Here is a tiny trained network, its code and every weight. The questions are about switching its units off for an input and a class, where a switched-off unit gives its printed mean instead of its output.

import numpy as np


def w(rows, s, z=0):
    codes = np.array(rows[::2]) - 128.0
    scale = np.full(codes.shape[1], s)
    scale[-1] = z or s
    return codes * scale


def norm(h):
    return h / np.sqrt((h * h).mean(-1, keepdims=True) + 1e-5)


def f(y):
    return np.maximum(y, 0)


def log_softmax(a):
    a = a - a.max(-1, keepdims=True)
    return a - np.log(np.exp(a).sum(-1, keepdims=True))


def net(x, mask):
    res = np.array(x, float).reshape(1, 8) / 4 @ E
    u = 0
    for l in range(4):
        y = f(norm(res) @ A[l][:, :-1].T + A[l][:, -1])
        res = res + np.where(mask[u : u + 3], y, B[l][:, -1]) @ B[l][:, :-1]
        u += 3
    return log_softmax(norm(res)[-1] @ U[:, :-1].T + U[:, -1])


A, B = {}, {}
E = w([
[244,193,113],'x0',
[127,26,227],'x1',
[35,131,3],'x2',
[133,128,114],'x3',
[119,140,139],'x4',
[133,121,124],'x5',
[101,172,172],'x6',
[155,88,76],'x7',
],0.0071)
A[0] = w([
[145,233,72,7],'L0N0',
[179,74,2,162],'L0N1',
[252,198,114,135],'L0N2',
],0.0065,0.0015)
B[0] = w([
[180,112,193,211],'L0N0',
[76,183,147,233],'L0N1',
[78,131,1,253],'L0N2',
],0.0055,0.0033)
A[1] = w([
[72,252,140,123],'L1N0',
[135,81,147,125],'L1N1',
[176,78,95,253],'L1N2',
],0.015,0.0024)
B[1] = w([
[116,98,33,254],'L1N0',
[77,177,165,171],'L1N1',
[59,254,236,186],'L1N2',
],0.0047,0.0073)
A[2] = w([
[179,61,111,254],'L2N0',
[254,178,94,168],'L2N1',
[68,203,212,115],'L2N2',
],0.009,0.004)
B[2] = w([
[13,254,155,185],'L2N0',
[92,172,133,253],'L2N1',
[255,14,75,245],'L2N2',
],0.008,0.004)
A[3] = w([
[238,136,208,248],'L3N0',
[94,217,2,200],'L3N1',
[41,117,55,254],'L3N2',
],0.0078,0.0029)
B[3] = w([
[55,210,228,198],'L3N0',
[253,18,234,254],'L3N1',
[245,46,123,223],'L3N2',
],0.0043,0.0086)
U = w([
[213,72,158,253],'0',
[58,95,226,96],'1',
[169,248,116,130],'2',
[125,205,211,104],'3',
[98,62,2,76],'4',
[4,56,111,125],'5',
[183,173,21,45],'6',
],0.016,0.0041)

Each question gives the input, the list of numbers given to net, and the class t.
The units are the neurons (one row each of A and B). Each row of codes is followed by its name. A weight is (code - 128) times the scale printed after its matrix; where a second scale follows, it is the last column's (A, B and U).
mask holds one flag per neuron, layer by layer. A switched-off neuron (its flag False) gives its mean, the last column of its row in B, instead of its output. The means were averaged over made-up inputs and are rounded, as every weight is.
A unit's drop is (log p(t) with every unit on - log p(t) with that unit switched off) / (log p(t) with every unit on - log p(t) with every unit switched off).
The circuit of an input: a set's keep is (log p(t) with only the set's units on - log p(t) with every unit switched off) / (log p(t) with every unit on - log p(t) with every unit switched off). Starting from all 12 units, units are removed one at a time, each time the one whose removal leaves the highest keep (on an exact tie, the one counted first), for as long as the keep stays at least 0.8.
circuit, biggest first: the units of the circuit, biggest drop first
top k neurons: the k neurons with the biggest drops, biggest first
k most important neurons of layer l: the k neurons of layer l with the biggest drops, biggest first
drop when u is switched off: that unit's drop, to one decimal
input [-1,-4,2,-5,0,6,7,-1], class 4: circuit, biggest first : [L1N0]
input [-2,-3,-4,5,4,0,-2,-6], class 0: circuit, biggest first : [L3N1; L1N0]
input [-7,-3,0,-3,3,2,-7,8], class 0: circuit, biggest first : [L3N2; L1N0]
input [-5,-8,-5,7,-4,-7,2,-8], class 0: top 2 neurons : [L3N1; L1N0]
input [0,-4,-4,-6,1,-6,8,5], class 0: circuit, biggest first : [L3N1; L1N0]
input [-6,-8,-1,-8,8,1,8,7], class 0: top 2 neurons : [L3N1; L3N2]
input [1,2,-1,2,4,6,-2,1], class 3: top 3 neurons : [L1N2; L3N0; L1N0]
input [-8,-2,-1,-8,2,-3,6,1], class 0: top 3 neurons : [L3N2; L2N2; L3N0]
input [-8,-2,0,4,-3,-6,8,2], class 0: 2 most important neurons of layer 3 : [L3N2; L3N0]
input [-7,-3,-6,7,-3,8,1,-6], class 0: 2 most important neurons of layer 2 : [L2N2; L2N0]
input [-8,-4,3,2,-8,-1,7,-2], class 4: 2 most important neurons of layer 2 : [L2N0; L2N1]
input [-1,8,-2,-5,1,-5,2,7], class 1: 2 most important neurons of layer 3 : [L3N1; L3N2]
input [-2,-3,6,0,5,1,7,-2], class 4: top 2 neurons : [L1N0; L2N2]
input [-8,-4,-6,-3,-6,2,8,6], class 0: circuit, biggest first : [L2N2]
input [4,4,8,-4,-3,5,7,-1], class 0: top 2 neurons : [L3N1; L3N2]
input [-8,-5,-1,2,-7,1,3,-5], class 0: 2 most important neurons of layer 2 : [L2N0; L2N1]
input [0,-4,1,1,-7,1,4,-3], class 4: 2 most important neurons of layer 1 : [L1N0; L1N2]
input [5,5,0,1,7,-8,-4,7], class 3: drop when L1N2 is switched off : -0.4
input [-2,4,-7,-3,5,-6,-7,0], class 1: drop when L0N1 is switched off : 0.0
input [6,-3,-4,-4,-5,-1,-6,-1], class 2: drop when L0N2 is switched off : 0.2
